Below is a small trained network, with its code and all its weights. Each question gives an input and a target symbol and asks what happens when units are switched off, that is, made to give their printed mean instead of their output.

import numpy as np


def w(rows, s, z=0):
    codes = np.array(rows[::2]) - 128.0
    scale = np.full(codes.shape[1], s)
    scale[-1] = z or s
    return codes * scale


def f(y):
    return y / 2 * (1 + np.tanh(0.7978845608 * (y + 0.044715 * y**3)))


def softmax(a):
    e = np.exp(a - a.max(-1, keepdims=True))
    return e / e.sum(-1, keepdims=True)


def log_softmax(a):
    a = a - a.max(-1, keepdims=True)
    return a - np.log(np.exp(a).sum(-1, keepdims=True))


def net(x, mask):
    ids = ['ΔΛΣΦβεζηθμπτψ'.index(c) for c in x.split()]
    T = len(ids)
    res = E[ids] + P[:T]
    u = 0
    for l in range(2):
        q, k, v = (res @ M[l].T for M in (Q, K, V))
        z = softmax(np.where(np.tri(T) > 0, q @ k.T / 3**0.5, -1e9)) @ v
        res = res + np.where(mask[u], z, O[l][:, -1]) @ O[l][:, :-1]
        u += 1
        y = f(res @ A[l][:, :-1].T + A[l][:, -1])
        res = res + np.where(mask[u : u + 4], y, B[l][:, -1]) @ B[l][:, :-1]
        u += 4
    return log_softmax(res[-1] @ U[:, :-1].T + U[:, -1])


Q, K, V, O, A, B = {}, {}, {}, {}, {}, {}
E = w([
[163,99,115,1,211],'Δ',
[81,112,91,137,131],'Λ',
[132,238,209,107,166],'Σ',
[129,118,132,84,176],'Φ',
[81,159,141,176,117],'β',
[89,172,135,135,130],'ε',
[100,123,69,54,150],'ζ',
[126,20,95,165,168],'η',
[136,150,129,58,173],'θ',
[114,191,125,75,149],'μ',
[117,153,146,136,150],'π',
[115,148,176,182,146],'τ',
[103,93,73,73,159],'ψ',
],0.0098)
P = w([
[23,148,219,81,208],'0',
[37,85,193,126,145],'1',
[167,161,54,165,143],'2',
[25,55,203,119,88],'3',
[225,123,95,144,111],'4',
[41,151,71,202,207],'5',
[189,68,182,107,45],'6',
[67,190,19,232,226],'7',
[143,57,223,98,1],'8',
[61,210,35,205,106],'9',
],0.0064)
Q[0] = w([
[166,191,2,180,194],'L0H0',
[155,138,99,130,113],'L0H0',
[59,103,163,105,136],'L0H0',
],0.042)
K[0] = w([
[181,96,172,91,2],'L0H0',
[111,96,166,114,98],'L0H0',
[175,178,58,185,186],'L0H0',
],0.038)
V[0] = w([
[149,228,212,211,83],'L0H0',
[219,94,198,126,198],'L0H0',
[122,200,73,2,117],'L0H0',
],0.016)
O[0] = w([
[245,41,226,171,220,4],'L0H0',
[154,78,190,56,34,120],'L0H0',
[221,217,10,145,142,9],'L0H0',
],0.011,0.002)
A[0] = w([
[75,143,93,145,249,171],'L0N0',
[162,95,193,110,113,178],'L0N1',
[108,138,138,34,206,206],'L0N2',
[125,5,39,210,77,4],'L0N3',
],0.012,0.0034)
B[0] = w([
[129,74,202,243,65,255],'L0N0',
[29,150,52,64,192,234],'L0N1',
[94,185,111,205,117,192],'L0N2',
[204,10,254,68,12,177],'L0N3',
],0.0095,0.0082)
Q[1] = w([
[84,26,28,159,94],'L1H0',
[99,28,52,143,134],'L1H0',
[70,254,159,166,210],'L1H0',
],0.0086)
K[1] = w([
[31,109,122,254,52],'L1H0',
[47,98,182,224,77],'L1H0',
[225,89,32,161,189],'L1H0',
],0.0071)
V[1] = w([
[173,236,186,131,86],'L1H0',
[99,219,254,118,52],'L1H0',
[201,99,72,161,193],'L1H0',
],0.0049)
O[1] = w([
[91,144,54,131,192,98],'L1H0',
[86,236,97,170,182,238],'L1H0',
[147,2,117,135,99,2],'L1H0',
],0.004,0.0061)
A[1] = w([
[250,152,89,150,138,123],'L1N0',
[135,12,53,129,96,140],'L1N1',
[216,123,111,184,173,156],'L1N2',
[182,158,96,156,76,1],'L1N3',
],0.015,0.0099)
B[1] = w([
[193,104,84,197,193,173],'L1N0',
[101,197,102,140,162,183],'L1N1',
[124,201,231,86,154,255],'L1N2',
[75,3,62,105,217,183],'L1N3',
],0.016,0.0076)
U = w([
[161,152,94,239,59,111],'Δ',
[172,125,102,167,183,78],'Λ',
[136,128,62,49,138,86],'Σ',
[176,181,114,3,175,102],'Φ',
[245,140,47,112,101,175],'β',
[85,13,166,73,168,73],'ε',
[125,12,181,136,137,132],'ζ',
[69,218,83,153,174,185],'η',
[52,162,139,56,66,69],'θ',
[240,236,60,70,46,167],'μ',
[79,75,90,167,173,35],'π',
[143,203,168,135,121,44],'τ',
[173,61,130,100,116,248],'ψ',
],0.0047,0.014)

Each question gives the input, a string of symbols that net reads in full, and the target symbol t.
The units are the heads (3 rows each of Q, K, V and O) and the neurons (one row each of A and B). Each row of codes is followed by its name. A weight is (code - 128) times the scale printed after its matrix; where a second scale follows, it is the last column's (O, A, B and U).
mask holds one flag per unit, layer by layer, with each layer's heads first. A switched-off unit (its flag False) gives its mean, the last column of its rows in O or B, instead of its output. The means were averaged over made-up inputs and are rounded, as every weight is.
A unit's drop is (log p(t) with every unit on - log p(t) with that unit switched off) / (log p(t) with every unit on - log p(t) with every unit switched off).
The circuit of an input: a set's keep is (log p(t) with only the set's units on - log p(t) with every unit switched off) / (log p(t) with every unit on - log p(t) with every unit switched off). Starting from all 10 units, units are removed one at a time, each time the one whose removal leaves the highest keep (on an exact tie, the one counted first), for as long as the keep stays at least 0.8.
circuit, biggest first: the units of the circuit, biggest drop first
k most important neurons: the k neurons with the biggest drops, biggest first
k most important neurons of layer l: the k neurons of layer l with the biggest drops, biggest first
drop of u: that unit's drop, to one decimal
input μ μ ζ Λ Σ, target Δ: circuit, biggest first : L0H0; L0N0; L1N2; L0N1
input η η μ π, target Λ: circuit, biggest first : L0H0; L1N0; L0N1
input Σ η π Σ ζ π Σ η, target Φ: circuit, biggest first : L0H0; L1N2
input π Δ η π Σ π ζ τ, target π: circuit, biggest first : L1N3; L0H0; L0N1; L0N0
input μ ψ Λ Λ β Λ, target ζ: circuit, biggest first : L0H0
input η ε ε μ μ ε ε η, target τ: circuit, biggest first : L1N2; L0H0; L0N0; L0N1
input ψ ε Λ η τ τ Λ, target ε: 3 most important neurons : L0N1; L0N0; L0N3
input μ η η η η η Φ β η, target ζ: circuit, biggest first : L0H0; L0N0
input η τ μ Λ τ η β τ η, target ε: circuit, biggest first : L0H0; L0N1
input η ζ β η β η η β μ Λ, target Λ: circuit, biggest first : L0H0; L1N0; L0N1
input Λ η π η η η Σ ζ μ, target π: 2 most important neurons : L1N3; L0N1
input ψ ε ψ Λ η Λ μ η, target Λ: circuit, biggest first : L0H0; L1N0
input η Σ μ θ Δ β, target Σ: 2 most important neurons : L1N3; L0N0
input Σ η Λ, target θ: circuit, biggest first : L0H0
input Σ μ η ε, target θ: 2 most important neurons : L0N0; L1N0
input Σ Σ β ψ Σ β, target Φ: 2 most important neurons : L1N2; L0N0
input μ Σ Φ Δ η, target Σ: 3 most important neurons : L1N3; L0N3; L0N1
input θ Σ μ, target Φ: 2 most important neurons : L1N2; L0N0
input ζ π η Σ θ μ, target β: 2 most important neurons of layer 1 : L1N0; L1N2
input τ η η ψ Φ β Σ η Σ Λ, target Φ: most important neuron : L0N0
input μ π μ η μ η β η Φ, target θ: 3 most important neurons : L0N0; L1N0; L1N3
input τ η η ε, target θ: 2 most important neurons of layer 1 : L1N0; L1N1
input η Σ ε Λ ζ, target Δ: 2 most important neurons of layer 1 : L1N2; L1N3
input η τ β Σ ε ε τ ε Λ, target τ: 4 most important neurons : L1N2; L0N1; L0N0; L1N3
input ψ η β ζ ε η β μ τ Φ, target ε: 2 most important neurons : L0N1; L1N1
input Λ Λ β Λ Λ τ Λ, target ε: 2 most important neurons : L0N1; L0N0
input β π ε η η π, target θ: drop of L0H0 : 1.1
input Δ Σ Σ η ζ Σ ψ, target Φ: most important neuron of layer 0 : L0N0
input η β τ μ ζ π β η θ, target θ: drop of L0H0 : 1.0
input Λ ε τ η Φ Σ ε η, target τ: drop of L0H0 : 0.6
